Below are the code and all the weights of a small trained network. Each question names an input and a class and asks about switching units off, where a switched-off unit gives its printed mean instead of its output.

import numpy as np


def w(rows, s, z=0):
    codes = np.array(rows[::2]) - 128.0
    scale = np.full(codes.shape[1], s)
    scale[-1] = z or s
    return codes * scale


def f(y):
    return np.maximum(y, 0)


def log_softmax(a):
    a = a - a.max(-1, keepdims=True)
    return a - np.log(np.exp(a).sum(-1, keepdims=True))


def net(x, mask):
    res = np.array(x, float).reshape(1, 4) / 4 @ E
    y = f(res @ A[0][:, :-1].T + A[0][:, -1])
    res = res + np.where(mask, y, B[0][:, -1]) @ B[0][:, :-1]
    return log_softmax(res[-1] @ U[:, :-1].T + U[:, -1])


A, B = {}, {}
E = w([
[185,255,104,94,244,147,132,98,135,33],'x0',
[66,182,122,153,123,71,67,225,138,59],'x1',
[182,106,83,232,159,58,175,163,97,78],'x2',
[249,99,234,28,114,18,101,89,143,153],'x3',
],0.0099)
A[0] = w([
[126,87,157,100,27,110,175,123,107,208,255],'n1',
[150,187,73,131,143,193,172,103,159,112,198],'n2',
[96,101,87,206,101,179,101,173,162,128,156],'n3',
[202,122,167,108,152,87,152,46,99,145,186],'n4',
[137,91,144,167,149,80,73,150,147,65,127],'n5',
[108,155,79,148,74,216,174,150,106,167,207],'n6',
[53,109,155,130,87,109,70,186,169,80,228],'n7',
[169,131,131,99,163,71,5,152,191,130,20],'n8',
[169,158,185,59,134,157,135,102,109,134,208],'n9',
[130,160,112,134,179,107,141,175,109,50,132],'n10',
],0.011,0.0043)
B[0] = w([
[120,19,165,180,98,102,43,174,117,150,254],'n1',
[80,132,133,52,116,129,58,119,143,140,212],'n2',
[116,168,58,92,87,74,136,159,154,124,220],'n3',
[152,113,26,108,130,121,95,115,187,169,229],'n4',
[158,139,53,117,111,102,140,179,190,140,176],'n5',
[42,134,91,82,165,156,51,93,167,125,221],'n6',
[127,133,79,2,116,66,130,162,194,99,213],'n7',
[133,165,101,72,112,171,120,172,177,157,181],'n8',
[80,123,98,92,134,107,76,132,144,243,212],'n9',
[169,103,139,162,95,49,76,230,105,94,213],'n10',
],0.0099,0.016)
U = w([
[92,174,140,74,133,134,114,121,150,96,55],'0',
[114,76,202,122,60,93,37,188,169,121,216],'1',
[87,198,71,35,82,149,130,72,163,178,165],'2',
[185,207,243,220,161,191,237,40,116,93,2],'3',
[210,103,121,189,148,56,207,186,201,72,108],'4',
[158,175,193,106,106,203,206,46,83,2,2],'5',
[168,2,153,205,107,139,128,47,92,216,230],'6',
],0.0089,0.0053)

Each question gives the input, the list of numbers given to net, and the class t.
The units are the neurons (one row each of A and B). Each row of codes is followed by its name. A weight is (code - 128) times the scale printed after its matrix; where a second scale follows, it is the last column's (A, B and U).
mask holds one flag per neuron, in row order. A switched-off neuron (its flag False) gives its mean, the last column of its row in B, instead of its output. The means were averaged over made-up inputs and are rounded, as every weight is.
A unit's drop is (log p(t) with every unit on - log p(t) with that unit switched off) / (log p(t) with every unit on - log p(t) with every unit switched off).
The circuit of an input: a set's keep is (log p(t) with only the set's units on - log p(t) with every unit switched off) / (log p(t) with every unit on - log p(t) with every unit switched off). Starting from all 10 units, units are removed one at a time, each time the one whose removal leaves the highest keep (on an exact tie, the one counted first), for as long as the keep stays at least 0.8.
units of the circuit, in order: the units of the circuit, biggest drop first
most important unit: the unit with the biggest drop
k most important neurons: the k neurons with the biggest drops, biggest first
drop of u: that unit's drop, to one decimal
input [0,4,1,1], class 4: most important unit -> n1
input [0,-1,7,-8], class 2: 2 most important neurons -> (n1; n3)
input [-4,-7,-2,-1], class 6: units of the circuit, in order -> (n7; n2; n3)
input [-8,1,5,-6], class 2: 2 most important neurons -> (n3; n10)
input [-2,-7,3,-3], class 6: units of the circuit, in order -> (n7; n8)
input [1,-5,8,1], class 6: units of the circuit, in order -> (n7; n3)
input [-4,-3,-3,2], class 6: 2 most important neurons -> (n7; n10)
input [1,6,-1,-7], class 2: 2 most important neurons -> (n1; n3)
input [2,6,3,-4], class 4: units of the circuit, in order -> (n1; n9; n10; n5)
input [-6,3,2,-5], class 2: units of the circuit, in order -> (n10; n3)
input [2,-3,1,0], class 2: 2 most important neurons -> (n1; n10)
input [-1,8,8,-8], class 4: 2 most important neurons -> (n10; n1)
input [6,-2,8,8], class 4: 2 most important neurons -> (n10; n6)
input [4,4,4,6], class 4: most important unit -> n1
input [8,-2,7,-8], class 1: 2 most important neurons -> (n10; n2)
input [-2,0,3,-5], class 2: drop of n1 -> 0.6
input [-2,-3,-4,3], class 6: drop of n2 -> 0.1
input [1,5,-7,-2], class 2: drop of n1 -> 0.5
input [6,1,0,6], class 2: drop of n1 -> 0.4
input [-2,7,4,0], class 4: most important neuron -> (n1)
